Below is a small trained network, with its code and all its weights. Each question gives an input and a class and asks what happens when units are switched off, that is, made to give their printed mean instead of their output.

import numpy as np


def w(rows, s, z=0):
    codes = np.array(rows[::2]) - 128.0
    scale = np.full(codes.shape[1], s)
    scale[-1] = z or s
    return codes * scale


def f(y):
    return np.maximum(y, 0)


def log_softmax(a):
    a = a - a.max(-1, keepdims=True)
    return a - np.log(np.exp(a).sum(-1, keepdims=True))


def net(x, mask):
    res = np.array(x, float).reshape(1, 7) / 4 @ E
    y = f(res @ A[0][:, :-1].T + A[0][:, -1])
    res = res + np.where(mask, y, B[0][:, -1]) @ B[0][:, :-1]
    return log_softmax(res[-1] @ U[:, :-1].T + U[:, -1])


A, B = {}, {}
E = w([
[74,139,220,112,67,135,123,126,161,81,18],'x0',
[146,117,155,144,136,137,126,124,134,133,136],'x1',
[138,234,172,151,81,51,47,67,80,108,182],'x2',
[141,236,166,46,194,97,177,163,245,148,140],'x3',
[134,86,62,168,161,79,40,64,254,122,74],'x4',
[67,113,152,188,143,82,207,41,116,249,115],'x5',
[148,124,144,129,142,141,127,114,121,132,121],'x6',
],0.0072)
A[0] = w([
[173,79,35,123,208,163,162,166,130,168,183,130],'neuron 1',
[127,129,110,164,149,82,30,64,204,138,119,126],'neuron 2',
[101,144,178,110,131,145,174,167,68,136,179,5],'neuron 3',
[91,129,173,98,106,134,192,133,69,127,170,65],'neuron 4',
[133,185,169,136,88,144,174,145,55,108,175,120],'neuron 5',
[135,76,80,184,78,135,86,96,90,126,98,62],'neuron 6',
[68,91,134,176,115,90,184,72,155,192,123,93],'neuron 7',
[79,163,137,149,127,82,141,74,96,173,122,71],'neuron 8',
[82,108,176,141,97,86,193,82,122,226,128,97],'neuron 9',
[67,129,214,113,71,148,123,123,156,100,52,232],'neuron 10',
[172,146,47,134,207,88,135,148,91,179,228,128],'neuron 11',
[111,178,181,95,99,184,178,160,58,138,176,21],'neuron 12',
[86,176,219,124,88,116,119,128,135,108,35,90],'neuron 13',
[121,204,139,111,215,96,161,106,192,137,123,89],'neuron 14',
[153,121,64,103,117,185,103,179,144,61,91,172],'neuron 15',
[91,5,88,118,170,254,194,189,153,132,86,56],'neuron 16',
[43,106,136,141,169,103,190,100,106,204,95,19],'neuron 17',
[109,184,148,156,87,105,65,60,77,93,170,21],'neuron 18',
[107,62,117,173,73,134,98,126,48,122,132,83],'neuron 19',
[117,45,110,177,58,184,101,120,51,122,129,48],'neuron 20',
[181,131,94,93,101,146,42,183,136,79,140,98],'neuron 21',
[143,197,182,137,106,54,34,90,88,86,182,54],'neuron 22',
[175,185,69,143,144,97,95,91,89,158,239,79],'neuron 23',
[118,73,124,154,89,140,111,93,60,114,139,12],'neuron 24',
[123,138,162,83,93,182,199,171,57,139,158,69],'neuron 25',
[144,230,168,54,172,121,193,148,194,160,164,83],'neuron 26',
[200,114,149,89,81,170,85,226,129,12,149,37],'neuron 27',
],0.0064,0.0012)
B[0] = w([
[57,82,173,153,96,158,137,156,81,119,84,231],'neuron 1',
[104,58,79,96,179,125,68,91,178,139,126,234],'neuron 2',
[123,99,83,113,160,156,68,109,183,115,116,189],'neuron 3',
[112,121,91,112,170,143,80,89,182,116,124,192],'neuron 4',
[104,70,92,88,162,121,83,74,178,134,120,208],'neuron 5',
[164,152,87,93,105,137,85,172,174,153,112,206],'neuron 6',
[178,166,88,167,182,167,167,97,118,82,189,228],'neuron 7',
[143,166,132,152,154,125,167,102,114,106,163,203],'neuron 8',
[168,186,106,169,152,157,152,122,103,67,186,234],'neuron 9',
[81,100,162,187,79,168,121,143,100,102,98,226],'neuron 10',
[87,110,146,200,88,193,110,154,93,93,56,235],'neuron 11',
[115,75,63,124,170,127,80,111,211,125,125,210],'neuron 12',
[92,99,165,182,85,199,110,173,90,106,86,222],'neuron 13',
[155,157,100,114,96,132,68,177,124,178,102,224],'neuron 14',
[145,150,133,146,168,118,171,90,117,86,185,202],'neuron 15',
[90,96,206,61,125,2,187,109,96,177,157,249],'neuron 16',
[172,166,93,165,137,131,164,95,83,94,190,217],'neuron 17',
[110,114,200,73,143,52,176,147,127,180,136,217],'neuron 18',
[192,163,97,103,102,114,115,174,138,164,106,211],'neuron 19',
[189,179,108,87,100,119,110,192,140,186,115,221],'neuron 20',
[151,158,98,181,159,140,178,108,121,59,195,205],'neuron 21',
[90,88,189,95,162,53,206,100,99,154,167,241],'neuron 22',
[48,72,184,178,75,146,135,162,73,122,81,224],'neuron 23',
[176,173,115,92,91,143,86,168,138,171,111,190],'neuron 24',
[105,90,83,94,162,131,85,72,177,110,113,208],'neuron 25',
[200,185,113,99,49,106,92,189,113,203,99,254],'neuron 26',
[156,205,118,191,167,144,176,95,106,88,167,229],'neuron 27',
],0.0072,0.0071)
U = w([
[213,216,87,191,177,162,187,66,104,55,226,64],'0',
[249,196,86,69,52,131,64,212,145,218,92,55],'1',
[90,27,48,99,191,137,30,26,254,116,110,140],'2',
[78,80,217,60,129,34,208,111,90,170,156,250],'3',
[36,80,172,215,47,228,109,169,69,89,51,84],'4',
],0.0097,0.0026)

Each question gives the input, the list of numbers given to net, and the class t.
The units are the neurons (one row each of A and B). Each row of codes is followed by its name. A weight is (code - 128) times the scale printed after its matrix; where a second scale follows, it is the last column's (A, B and U).
mask holds one flag per neuron, in row order. A switched-off neuron (its flag False) gives its mean, the last column of its row in B, instead of its output. The means were averaged over made-up inputs and are rounded, as every weight is.
A unit's drop is (log p(t) with every unit on - log p(t) with that unit switched off) / (log p(t) with every unit on - log p(t) with every unit switched off).
The circuit of an input: a set's keep is (log p(t) with only the set's units on - log p(t) with every unit switched off) / (log p(t) with every unit on - log p(t) with every unit switched off). Starting from the 12 units with the biggest drops (on a tie, the unit counted first), units are removed one at a time, each time the one whose removal leaves the highest keep (on an exact tie, the one counted first), for as long as the keep stays at least 0.8.
units of the circuit, in order: the units of the circuit, biggest drop first
most important unit: the unit with the biggest drop
top k neurons: the k neurons with the biggest drops, biggest first
drop of u: that unit's drop, to one decimal
input [8,3,6,7,-2,5,-4], class 4: units of the circuit, in order -> [neuron 13]
input [-7,-5,-3,5,-4,0,-1], class 4: units of the circuit, in order -> [neuron 11; neuron 1]
input [-7,-8,-6,-2,-6,0,-4], class 4: top 3 neurons -> [neuron 1; neuron 11; neuron 2]
input [8,6,0,7,-6,-4,5], class 4: top 3 neurons -> [neuron 13; neuron 10; neuron 20]
input [-6,-1,-3,3,-3,4,-1], class 4: units of the circuit, in order -> [neuron 11; neuron 1]
input [-1,4,8,-1,6,7,-8], class 3: top 4 neurons -> [neuron 18; neuron 22; neuron 23; neuron 27]
input [5,0,5,3,4,1,6], class 3: top 4 neurons -> [neuron 22; neuron 11; neuron 18; neuron 23]
input [-2,-7,7,-4,-2,-3,1], class 3: top 2 neurons -> [neuron 22; neuron 18]
input [-8,0,-1,-6,2,3,1], class 4: top 3 neurons -> [neuron 11; neuron 1; neuron 23]
input [-7,5,6,7,-4,3,-1], class 1: top 2 neurons -> [neuron 26; neuron 14]
input [6,-2,-1,-6,-5,3,3], class 1: top 2 neurons -> [neuron 20; neuron 19]
input [-6,-3,-7,7,-4,-8,0], class 0: top 2 neurons -> [neuron 27; neuron 15]
input [1,1,3,-1,-7,7,-7], class 0: top 2 neurons -> [neuron 9; neuron 17]
input [5,-6,6,-6,5,-3,-1], class 1: most important unit -> neuron 6
input [1,-2,5,-6,-3,-7,7], class 0: top 3 neurons -> [neuron 27; neuron 21; neuron 26]
input [7,8,-5,-4,-7,-4,1], class 2: top 2 neurons -> [neuron 25; neuron 12]
input [1,4,1,7,-5,8,-1], class 0: top 2 neurons -> [neuron 9; neuron 17]
input [-5,-1,-4,-4,3,4,3], class 4: top 2 neurons -> [neuron 1; neuron 11]
input [-4,-7,1,-5,5,-2,-7], class 1: top 2 neurons -> [neuron 20; neuron 6]
input [7,-6,4,5,1,-2,-3], class 4: most important unit -> neuron 13
input [4,-8,-6,-3,5,0,-3], class 3: drop of neuron 3 -> 0.1
input [6,2,-8,0,2,-3,-4], class 3: drop of neuron 16 -> 1.2
input [-5,-1,1,7,0,4,7], class 1: drop of neuron 26 -> 0.5
input [2,3,3,-3,3,-5,-6], class 0: drop of neuron 15 -> 0.0
